[  5 -29 -10  -6  -3 -24  16  -9   2   0   1 -31   3 -13 -25 -18  18  -3
  -1  -2 -31   7 -14  -2  -8 -21  14   1  17  -5 -28   2   2   4   3 -15
 -15  -5 -16   5  -5  12 -12   3   5   7 -15   1  16 -12   6  23 -11  -4
  25  -2 -21 -18 -24  -4  59  13  16  14  17  51  -1  -7   6   1   0   3
  -1  -9   7  20  -7  -5 -31   1  -5   1   6   5  19 -26   7  12  -2 -26
  22  22 -18  -5 -45  18   6 -70  -1  -5   5  -8  -2  -5 -17   0   0 -19
 -10 -15   4   7   6 -15   4   8  15  -4 -13  -4 -17  18  27   7   7   2
  -1   5  14   4  26  18   4  -3 -10   8  -1  21   3  -2  24  15  -3  -1
  15  18 -18   0   4  -8 -25   3  16  -1 -11  -3 -13  -1  -2  16   2   0
 -25]	F, (85)
[ 15 -10  11  15 -19 -13  19  -4   6  30  -6 -17  20  -4  -1 -19  -1  -4
 -10   9   4 -11 -17 -10 -12 -14  27 -18   9 -10 -45   2   6 -25  -6 -28
   1 -28 -22  -2 -24   3   9   9  12  28  -3   7  19  23   3  -1 -10 -20
  16   5   2  -9 -26  -6  -4  13 -11  -3  34  35  -4 -12  -6  -8  -3   6
  -4   1  -2  -1   4 -13 -20 -29  -9   1   9 -10  18 -15  -4  17  -5 -11
 -14   7 -25  11  -9  -1   6  -6  10   6   0 -14 -12  -1   3  10  -3  -1
 -15  -3   3   5  -1  -6  -1   1  -5  -3 -19  -4 -13  13 -23 -13  12  -2
   2  -8   4   6   6  13  17  17  -5  24   3  11   5   0  26   4  -4  -6
   4  -5 -18   3   7 -26 -11  -3  12   8  -5  -2 -33   0   3  26   1  -1
  12]	S, (85)
[  3  -6  16   9   0  -6  34 -12  -7  59  23 -67  33  -7 -36 -28  -2  -9
 -13  18 -11   6  26 -28 -15 -12   7  -8  33 -31 -41  10  10 -43  23 -37
   3   9 -35  -2 -38 -21  15  -3   6  19   8  -3   5  60   3   7   5  -4
  38  24 -12   2 -11 -11 -61   3   1  -2  15  85 -15  11 -23  22  24  -7
 -12  14   0  -9   3  -1 -60 -28  -4  -1  -9  -3  39 -26   0   9  -4 -22
 -37   8 -16  -5 -20 -21  22  16   0  42   4   1 -50  -7  -5 -11 -17 -43
  -2 -25  20   4  17 -10  -8  14   2  13  -3  17 -11  -8 -46  24  -6 -16
 -17 -32 -12   5  23  21   5   0   7 -40 -14   8  13  -6  39  14  21 -41
  35   6 -22 -25   5 -24 -40  -8  22  15   2  13 -19  11   2   7  -5 -23
   9]	L, (85)
[ -4 -19 -21   3  -2   0   6  16   6   9 -12  16  22   5  17  -3   8  25
   9   6  -2  -6  -2 -20  -2   5  -9  -7  28   6  -4   4  21  20  21   3
  -2 -28 -18   8   5  12   9   5  -8 -11   3  28 -11   4  -4  20  -4  18
 -28  -6 -13 -16 -11  -1  25   3  -7  -4  17 -26  -4  -4 -10 -27  14  -8
   2 -11  19   4  -3 -10  -3   8  -2  15   3  -9  15  -8  -6 -10   8  -3
   7 -11 -20  -3 -23 -30  -7   0  -1  -5 -15 -17   4   4  -3 -13  21  18
   4  -9   5   4  -1  -6 -13  -6 -10  -5  19  -6  11   5 -37  -8 -22  12
  20 -15  -1 -14   8 -20 -12  17  -1 -19  15 -14 -15 -17   1  11   5 -24
  -8   4 -26  -3 -13  -7  23   8   9 -39   1  -6 -13   0  -8  15  -5  -1
  -7]	L, (85)
[ 35 -30   6  -7  -3 -20  15 -19   9  24   2 -24  25 -21 -19 -15  -1   3
  -6   7 -24  -8   1  -7 -12 -36  20  -8  58 -16 -15  -6  13 -17   3 -43
  27  -4 -37   6 -12   3  -1   3   2  17  18   8  34  39   5  15 -18  24
  39  14  -3  -5 -26  -4 -42  10  -3   5  16  61  -6 -16  -5   7  20 -12
  -5   7 -14   4   4 -14 -19 -35   2  -2   9 -13   9 -16   5   4  -3 -26
 -26  27 -54  -6 -33  12  -3  -8  17  27  -5   0 -39   3 -19  16  -6 -48
  14   3   7  20   6 -14  -6  14  -1 -39 -15 -13  -9   1 -15   1  16 -21
   6 -19  -7  12  17   5  23   2   7  35 -18  16   6  -1  35  29  13 -25
   5 -12 -27   1   9  22   5   1  33   8   2  22  -4  -2   3  21  12  -7
   4]	L, (85)
[-34  -2 -26  16 -29   6  36  23   6  59   8 -28  -1  22   3 -24   3  -5
  -9  -1   2   7  13 -29 -21  22  -6 -12   5  -1 -54  10  14 -19  18  -7
 -38  12 -19  -7 -19   1 -11   2   7  18   1  18 -13   7   3   9   2 -44
 -15   8 -19  -9 -10 -17 -29 -10  -5 -18  29  48 -12   9 -29 -11  23   0
  10   0  14 -32  -1   4 -57 -13  -2   3   3   3  35 -21   6   8  -6 -14
   6 -30 -14   1  -3 -43  32 -21 -14 -14   1 -15 -13   7   4 -29  -5  28
 -50 -28  22   5 -10 -12   8  -3   5  33   8  15  -6  17 -49 -10 -21 -15
  -4 -30   5 -12   7   5 -23  16   2 -26  28   6  -3 -18  42   0   9 -30
  23  24 -27 -21  -9 -69 -34 -14  29   3 -18   5 -26   6 -10  23 -23 -19
 -15]	L, (85)
[ -6  -8   4   6 -15  -1  12  -4 -13  28  18 -24  12   1 -16 -12   6 -21
  -4   7 -16   4   3  -1 -19  -3   5 -13  40   1 -38   3  18 -22  -9   4
  -9  -1 -39  -6 -11   9  -4  -1  19  29   0   1  13  15  -2  14  -4  -5
   8  -4 -15 -17 -14 -14  13  11  -1   7  13  59  -1  -5 -12  12  -7   4
  -3  16  -6   8  -2  -8 -25   7  -8   5   6  -5  24  -7  10   4  -9 -15
 -23   8 -19   5 -18 -20  14   1   7  15  10 -15 -23   0 -20 -14  -2  -9
 -12 -22  14  -8  -3 -21  11  13  -2  -4 -13  12  -2   9 -12   8  11 -10
  -5 -22  -6   6  10  22   1   2  -7   9   0  19   7  -3  41   3   7   3
  21  18 -24  -1  -2  -6  -6  -4  24  -5 -27   5  -8   0  -5   8 -15 -10
  -2]	L, (85)
[ 37 -34  -6 -10  18 -35  15 -11   2  16  15 -50  25 -23 -46 -25   8   3
   3  14 -49   9  12   0  -7 -36  25  28  38 -21   9 -12  10  -6   5 -34
  32   4 -24  36  -8  12  -6  -2   3   4  -2   2  14  20   6  15  11  36
  59  11  -7 -12 -38  -1  26  18  -4   7   9  72  -5   0  14  11  21  15
  -8  14 -10  24  -6  -6 -28   0   1  13  -3  -1   2 -19   3   5  -1 -37
  -6  18 -17 -16 -67  26 -31 -52  -1  29  -5 -10 -32 -14 -10   5  -9 -60
  36   3  -6  -1  20 -19 -13  14  15 -33 -10 -20 -18  -1  20  17   0  12
  16  -8  13   7  19   9  21 -10  14 -45 -18  19  12   2   7  37  15 -27
  23   3 -16 -10   7  10 -16   5  13  15  12  15  -2 -16   4  27  16  -8
 -25]	S, (85)
[ -2   4  14  13  13  -6   7  -1  -3  14  -6  -7  -3   3   3  -5  17   8
 -12   6   2   2 -10 -29  -1  10   0   3 -13 -21  -2  -2 -12  -4   0  -9
   5 -11  17  10  -5   0  10   3  -4 -12 -10   5 -11  -5  -8  -4   5  -7
   1 -14   4  -6   2   2  17  11  -9  -6   7  22  -1   5  22  -4 -12  14
  -3  14   0  -8   3  11   4   0  11   8   4   6  -9  10  -5   0   0  -6
   4  12   2  12  -2  19  -1 -12   1  15  -4 -11   2 -11  11   8  -6   9
   7   0   7 -20   5   7   3  -4  -2  14  11  10 -11 -17  -5  17 -17  20
 -13  23  14   3  -9   2   2 -34 -10 -20  15 -14   7   8   0   3   1  -5
  -2 -14   4   2  -2 -16 -33  18  -9  15   9  -7  10  -1   4 -14  -6  -7
  26]	S, (82)
[ 29 -23   1  12  -2  -9  14   2   0  45  -4 -35  25   8   9 -20   0  11
 -14   6  23  -7   6 -38 -11 -14   3 -12  26 -21 -32  15  14 -22  23 -39
   2 -20 -20  -3 -26  -9   4  -1   2   0  12  20  -7  40  -2  20  10  -9
  24  13  -4 -10 -18   0 -59  -1  -5 -17  32  39  -2  -7 -18  -3  25 -14
   3  11  13 -11   0 -19 -43 -28  -4   7   7  -8   9 -24   3  12   0 -13
   7  -1 -28  -4  -5 -31   0  15  14  27 -25  -2 -33  -1   4  -5  -2 -15
  -2 -13  19  14  -2 -15  -6   4  -1  -9   2   9  -7  -9 -54   3 -24  -5
  12 -33  -4  -3  11 -15   1  18  13 -31 -22 -11  -3 -12  17  13   8 -57
   9  -4 -25 -10   3 -18 -17 -12  17  16  13   9  -6 -11  11  18 -16 -10
  12]	L, (85)
[-13 -18 -11  31 -20 -11  28 -10 -17  54  20 -32  32   6 -17 -18   3 -11
  -2   6 -23  10  -1  -8 -18 -26   8 -32  30  37 -51   9  23 -38   0 -25
 -25 -26 -35  -4 -22  -2  -7   7   9  18   3  18  19  14  -1  26  12 -22
  19  14 -21 -13 -29 -14 -28   5   3   3  47  85 -12  -7   1  -6  -5  20
 -27   3  19  -8  -6 -18 -76 -25 -13   9   4  -1  48 -27   8  -3 -11 -31
 -13  -6 -18  -4 -15 -29  24  10  -4  -5  -3  -5 -13   3  -6 -11   0 -14
 -39 -32  32  -9  -2 -37  -2  24  20 -16 -13   6  -7   7 -53  -1  -9  -8
  -7 -38  -4  -5   6  39   7  38   2   0  14  14 -13  -9  66  13  12  -9
  39  25 -32 -17   2 -39 -35   7  21 -16 -49   1 -29   6 -17  27 -35   2
  -5]	L, (85)
[ 38 -31 -19 -20   2 -18  17  -8   7  33   3 -36  39 -12 -19 -12  -2  16
   6  11 -13  -9  18  -7  -6 -20  12  -6  55 -14 -11   2  20 -31   7 -50
  28   1 -40  17 -50 -15   3   2  -3   2  -6  14  12  42   7   8  14  33
  43  22  -8  -9 -23  12 -22   8  -5   0  11  34 -10  -4 -13   2  30 -20
  -8  17  -8   6   4 -29 -26 -39  -8   2  -5 -33   6 -14   4  13  -9 -32
 -23  18 -70  -5 -33 -10 -19  -1  12  28  -3  -7 -42  21 -12  25  -3 -47
  20 -11   4  19   4 -11  -6  19 -15 -42  -7   1  -8  -4 -25   5  -6   0
  11 -31  -7   1  18  -8  18   7  10 -34 -14   6   1  -6  12  20   2 -50
   8 -15 -33  -6  11  11  12  -6  26  11  19  28  -3  -7   3  15  15  14
  -3]	L, (85)
[-23 -21 -15  17 -13  -2  45  -8  -9  59  19 -38  15  10 -15 -18   2 -10
   0   3 -18  15   1 -16 -23 -10  -6 -29   3  29 -37  15  20 -43  15 -27
 -12  -6 -19  -9 -22   0  -9  13   4   7  17  11   7   8   5  22   8 -32
  27  12 -23  -9  -9 -25 -44   2   2  -2  32  85 -12  -7   1 -10   3   6
  -3  -1  12 -26  -1   0 -77 -17  -1  17  -9  13  33 -21   5   2 -12 -22
  -3 -14  -1  -6  -9 -16  29  -3   4  -6 -17 -11 -10  -7  13  -8  -6 -15
 -41 -29  28 -10  -4 -29   7  16  18   2  -3   8 -14 -12 -49   6 -16 -11
 -12 -25  10  11   4  29  -2  12   4 -23  12   4  -8  -5  45  15  11 -20
  43  20 -23 -25   0 -51 -39   2  17  -6 -26  -1 -22   2 -11  27 -34  -4
   6]	L, (85)
[-13 -12 -16  10   4 -14  32  -9   1  51   5 -28   9   3 -17 -18   0   4
   1   5  -7  22   7 -16 -16 -10  -7 -16   0   7 -12   2   4 -21  11 -22
  -9   2   3   0 -22  -5  -7   3  -2   0   6  11   4  11   5   9   5 -12
  27  23  -6 -14 -16 -20 -36   4   3 -16  22  76 -14   5   0 -10  11   7
  -6   9   3 -18  -9  -8 -72 -12  -2   5  -8  17  17 -18   9  -3  -3   5
  13  -6  -1  -5 -26   4  27 -23 -23  -3  -5 -10 -12  -4  15  -6  -9 -27
 -18 -13  19  -2   4 -10 -18  17  21 -12   8   4 -13  -8 -19  -6 -20  -1
 -27 -22   1   0   2  13   2  -5  13 -42   8  -6  -5  -2  25  28  23 -32
  32  11 -19 -15   7 -19 -34   0  15   4   7   3 -10   5 -21  11 -11  -4
 -11]	L, (85)
[-13 -17  16  -5  12 -21  16  -7   0  12  -3 -37   6 -15 -29  -8   0  15
 -38  -3 -15   1   5 -17   9 -15  14   6  -5 -47   8 -11 -18 -10   5 -26
  20   4  12   6 -29   2  -1   4   4  -6  -5  -7   9  -4  -6   7  -3  12
  42 -12   4 -11 -13   1   4  15  -3   5   3  37  -5  -6  12   2   2   8
  -7  19 -22   2   8  -6 -16  -1  20  16  -3  25 -21  -2  -1  25  -2 -19
  17  17  -2  -5 -26  54 -24 -55   0  28   1  -6 -16 -18 -10  26  -7 -39
  23  11  -2   1  19   8 -14   3   9  -3   5   0 -21  -5  20  17 -16  10
 -11  11  -2  11  -1  16   8 -27   5 -29 -12  -6   8   8  -8  16   5 -16
  -1 -14  13  -5   9  -2 -33  -5   0  35  40  -3   8  -5   4  -6   6  -4
  10]	S, (82)
[-17  -9  -7  19 -22  -7  31  15   4  41   3 -25  13  24  15 -15  -2 -12
 -19   0  12   8  10 -22   0  -1  -8  -6  -3   0 -67  11  12 -18  12 -15
 -34   5  -9 -10 -26  26   1  18  16   4  -8   7  -8  13   5  14   6 -42
   7   1 -21 -13  -8 -12 -35  -9   0 -13  22  28 -20   5 -14 -16  11  -3
   1  -6  17 -26   0   1 -66 -17   1   9   4   8  21 -25  22  13   3   6
   1 -22   8 -10   1 -23  25  -5  -4  -3  -8  -1  -6  -6   6 -13  -1  19
 -33 -14  25   3  -5 -11  -4 -13  16  34   9  11   2  12 -33 -19 -21 -16
  -8 -21   7  -8  -1  14 -18  19   1  -7   6   6   6 -14  25   4   9 -25
  30  16   0 -20   3 -52 -41 -29  56  10  -4  -4 -17  11  -6  24 -29 -10
  -2]	L, (85)
[  6 -23  -7  -3 -18 -26  38  -4  14  51  -2 -27  14  19 -10 -27  25   5
  -9  19  -6 -12 -17 -23  -1 -19  17   0  18 -42 -48  -8 -11  -4  16 -31
  -5 -13  -4  13 -27  12 -10  20  10  -5  -6  23  10  27   7   6  -9 -38
  44   5   2 -11 -46 -15  50  24 -11  -9  41  61 -11   2  -1 -14   5  16
 -22   8 -13  11   9 -12  -9 -25  -1  11  14  -2  20 -13   1  20  -6 -45
  -5  29 -53  17 -49  21  -2 -85   7  -2   4 -25  -9 -15   5   0 -12  -4
 -13  -2  16  22  -7   1   3   9   6  -5  -7   7 -24  15 -12  -7   6   4
  -5  11  22   4   7  -2   6 -28  -3 -18  10   8  13   6  27  26   3 -24
   0  -9 -25  12 -17 -28 -41  -4  12  25  22  38  -7  -1   4   3  -3 -21
  11]	S, (85)
[ 36 -34 -32  10  -8  -8  18   5  15  16 -20   7  52  -1  13  -7   0  28
  -3   5  11 -20 -18 -36  -6 -15  28 -27  49   3 -17   5  21  11  26 -35
  -6 -37 -30  12   2  15  17  13   2 -15   9  38  -2  26  22  36   3  23
 -11  15  -7 -16 -22  14   3   3 -11   4  34 -25   6 -13 -16 -29  25 -23
  -1   3  19  12   9 -22 -13 -48  -5  10  23 -39  18 -21   6  10   9 -14
   7  17 -67   6 -15 -26 -23   4  21   9 -19 -20 -14  -6   2  14  16 -14
  18   9  16  28  11 -14   2  -4 -18 -37  -1  -9   1   6 -69 -33 -22  22
  26 -23   0  -8   6 -31  26  51   2   9   0   4 -13 -23   5  11 -10 -39
 -19 -15 -41  -8 -11  22  28   8  12  32  -1  17   2  -1   1  38  10   2
   6]	L, (85)
[-13  -4  25  13  29  -2  11 -13 -13  21  -4  -8   7  -1 -18   6   3   7
 -12   9 -19  28 -15 -13   1 -13  -3 -14 -30 -10   9   6 -19 -16  -7 -14
  23  -6  34   6 -22 -10  -4   1 -23  -8 -10 -11   8 -19 -19   0  12  -5
  30  -8   7 -11  -7 -15  -6  23  -2  -8  -5  46  -2  10  41   1 -35  19
  -1  19 -10 -26   3  14  -4   4  14  14  -4  36 -14   8   5  -5   5 -53
  17   8  24   4  11  45   7 -13 -11   8   5 -11   9 -19  19   8 -14 -25
  15  12  24 -26  25  10 -14  11   9  10  12  -2 -20 -28   9  24 -20  12
 -26  38  15   9 -11  21  18 -62 -14 -29  10 -24   8  13   5  14  10  14
   3 -26  12 -12  13 -11 -41  11  29   7  11 -17   2   1  -9 -11 -11  -1
  19]	S, (82)
[ 14 -43 -10  14 -14 -12  13 -10   3  26 -17  24  22   3  30   2  -3  11
 -12 -10   9 -10 -44  -1  -5 -27  16 -20  11  18 -29  -3  15 -13   0 -22
 -11 -46 -20   6  -7  24   1  19   4   7 -12  19  15 -10  11  39   2 -15
  12   7   5 -14 -36   1 -13   1  12   7  46   4 -13 -14   5 -32  -5  -7
  -2  -1   8  13  10 -12 -30 -45   0   9  22 -10  23 -25   0  10  12   1
  15   7 -40   4   8  11  -7 -19  17  -4  -3 -15  21   0   2  19  -7  -5
   1  -5  15  14  -2  -6   9 -13   6 -22 -14  -4  -8  -5 -27 -43   4   1
  13  -5  -2  -3 -12  15  30  25   4  58   8  12 -21  -6  19  17 -19 -59
 -11  -5 -22  -3  -9   4   1   8  55   0  -4   3 -16  -2   5  25  -4   3
  11]	U, (85)
[ -7 -20 -11  16 -21  -8  18   2  16  28 -23   6  10  10  33   5  -1   9
 -10 -15  31 -19 -35 -16  -8  -2  15 -22  -3 -11 -23   1   9 -19  10 -21
 -29 -26   9  -2 -15  13  18  13  -7 -14  -9  12  17  -7  18  35  12 -13
   5  13   4  -7 -37  -7 -52  -3   1  -3  36   5 -20   7   6 -32  10  -8
  -5  -1  -3  -2  11 -18 -36 -54   1   2  14  17  22  -9  -8  16   0  15
  16  -2 -25  12  -3  20  14 -31  17  19 -13  -8  -3 -20  16  15   2   4
 -37  11  18  23  -8  11   0  -7  -3 -18  -5  -5 -12   7 -23 -46  12 -16
   1 -15   6 -11 -11  -9  10  28   6  52   4   5 -15 -13  12   2 -16 -13
 -17 -14 -11  13  -8  -9   6  -3   5  -4   8   8 -16  -8   6  19  -6  -2
  31]	U, (88)
[ 10 -26  -2  -1   1 -32  14 -17  -4   0  -3 -18  14  -6 -21  -4  11  14
  -7  -4 -36   3 -11  -6   3 -22   2   0   4  -1   9  -4   1  -8   3 -21
  12 -12  -9   4 -12  14  -8  -4   4  -5  11  -4  27 -39   1  24  -6  10
  33  -4  -6 -11  -7   9  14  16   1   6   8  43  -3   0  16   3  -8  12
  -3   7  -4  30  -2  -2 -14  -3   9  10  -2   7   5 -10   5   6   1 -25
  12  14 -15  -6 -26  31  -3 -38   4   4  -4 -11   3  -7 -12  18 -19 -37
  14   4  12 -18  19  -3  -2   8   8 -22  -1  -5 -15   1  14   0   5  11
   0  11   8   9  -1  18  19 -11   2 -13   2  -4   3   3  10  31   2   2
  15  -8  -8  -5  -9  10  -8   8 -18   7   8   6  -4  -4   4   7  -7 -12
  -5]	S, (85)
